Here is a tiny trained network, its code and every weight. The questions are about switching its units off for an input and a class, where a switched-off unit gives its printed mean instead of its output.

import numpy as np


def w(rows, s, z=0):
    codes = np.array(rows[::2]) - 128.0
    scale = np.full(codes.shape[1], s)
    scale[-1] = z or s
    return codes * scale


def norm(h):
    return h / np.sqrt((h * h).mean(-1, keepdims=True) + 1e-5)


def f(y):
    return np.maximum(y, 0)


def log_softmax(a):
    a = a - a.max(-1, keepdims=True)
    return a - np.log(np.exp(a).sum(-1, keepdims=True))


def net(x, mask):
    res = np.array(x, float).reshape(1, 8) / 4 @ E
    u = 0
    for l in range(2):
        y = f(norm(res) @ A[l][:, :-1].T + A[l][:, -1])
        res = res + np.where(mask[u : u + 3], y, B[l][:, -1]) @ B[l][:, :-1]
        u += 3
    return log_softmax(norm(res)[-1] @ U[:, :-1].T + U[:, -1])


A, B = {}, {}
E = w([
[107,154,106,125],'x0',
[130,130,128,125],'x1',
[112,149,131,252],'x2',
[26,139,247,110],'x3',
[138,130,126,130],'x4',
[113,152,116,129],'x5',
[212,219,186,98],'x6',
[107,156,116,124],'x7',
],0.0046)
A[0] = w([
[132,142,139,249,4],'0.n1',
[116,168,22,161,61],'0.n2',
[121,152,146,254,54],'0.n3',
],0.0085,0.0042)
B[0] = w([
[117,164,92,31,211],'0.n1',
[164,51,32,170,217],'0.n2',
[149,124,140,12,253],'0.n3',
],0.011,0.0028)
A[1] = w([
[86,144,68,44,53],'1.n1',
[65,68,91,171,4],'1.n2',
[227,254,162,146,120],'1.n3',
],0.0091,0.0036)
B[1] = w([
[247,129,221,131,222],'1.n1',
[149,139,183,212,164],'1.n2',
[107,86,109,191,252],'1.n3',
],0.014,0.0043)
U = w([
[226,171,95,2,111],'0',
[152,107,113,153,171],'1',
[118,69,119,246,27],'2',
[152,107,112,149,98],'3',
[126,75,101,115,90],'4',
[42,134,24,61,252],'5',
],0.0087,0.0039)

Each question gives the input, the list of numbers given to net, and the class t.
The units are the neurons (one row each of A and B). Each row of codes is followed by its name. A weight is (code - 128) times the scale printed after its matrix; where a second scale follows, it is the last column's (A, B and U).
mask holds one flag per neuron, layer by layer. A switched-off neuron (its flag False) gives its mean, the last column of its row in B, instead of its output. The means were averaged over made-up inputs and are rounded, as every weight is.
A unit's drop is (log p(t) with every unit on - log p(t) with that unit switched off) / (log p(t) with every unit on - log p(t) with every unit switched off).
The circuit of an input: a set's keep is (log p(t) with only the set's units on - log p(t) with every unit switched off) / (log p(t) with every unit on - log p(t) with every unit switched off). Starting from all 6 units, units are removed one at a time, each time the one whose removal leaves the highest keep (on an exact tie, the one counted first), for as long as the keep stays at least 0.8.
circuit, biggest first: the units of the circuit, biggest drop first
top k neurons: the k neurons with the biggest drops, biggest first
k most important neurons of layer l: the k neurons of layer l with the biggest drops, biggest first
drop of u: that unit's drop, to one decimal
input [5,6,6,2,-7,-3,4,6], class 0: top 2 neurons	0.n3, 0.n1
input [-7,8,2,8,6,-7,-2,-1], class 5: circuit, biggest first	1.n1
input [-7,-3,4,2,2,-7,8,-6], class 2: 2 most important neurons of layer 1	1.n3, 1.n1
input [-6,-8,8,-8,7,-6,0,-4], class 0: circuit, biggest first	0.n3, 0.n1
input [1,8,-3,7,8,-1,7,4], class 2: circuit, biggest first	1.n3, 0.n3
input [-1,7,8,-6,-2,4,-8,-5], class 0: circuit, biggest first	0.n3, 1.n3
input [-2,5,3,-6,7,-3,2,3], class 5: circuit, biggest first	1.n1, 1.n2
input [6,8,-5,-4,-4,5,7,0], class 2: circuit, biggest first	1.n3, 0.n3
input [2,-5,7,-6,-2,4,-1,4], class 0: 2 most important neurons of layer 1	1.n3, 1.n1
input [-5,-4,5,8,-8,3,-3,3], class 5: circuit, biggest first	1.n1, 1.n3
input [-3,7,-2,8,-4,4,3,-2], class 5: top 2 neurons	1.n1, 1.n2
input [-6,4,8,3,8,1,-6,-5], class 0: top 2 neurons	0.n3, 0.n1
input [2,-1,8,0,-2,2,-4,8], class 0: top 3 neurons	0.n3, 0.n1, 1.n1
input [-2,-7,7,4,1,6,-5,6], class 0: most important neuron of layer 0	0.n3
input [-4,-2,1,7,-8,-6,2,4], class 5: drop of 1.n1	0.8
input [1,-5,1,-1,6,1,7,5], class 2: drop of 1.n3	0.6
input [4,-6,1,8,8,-3,0,6], class 5: drop of 1.n3	0.2
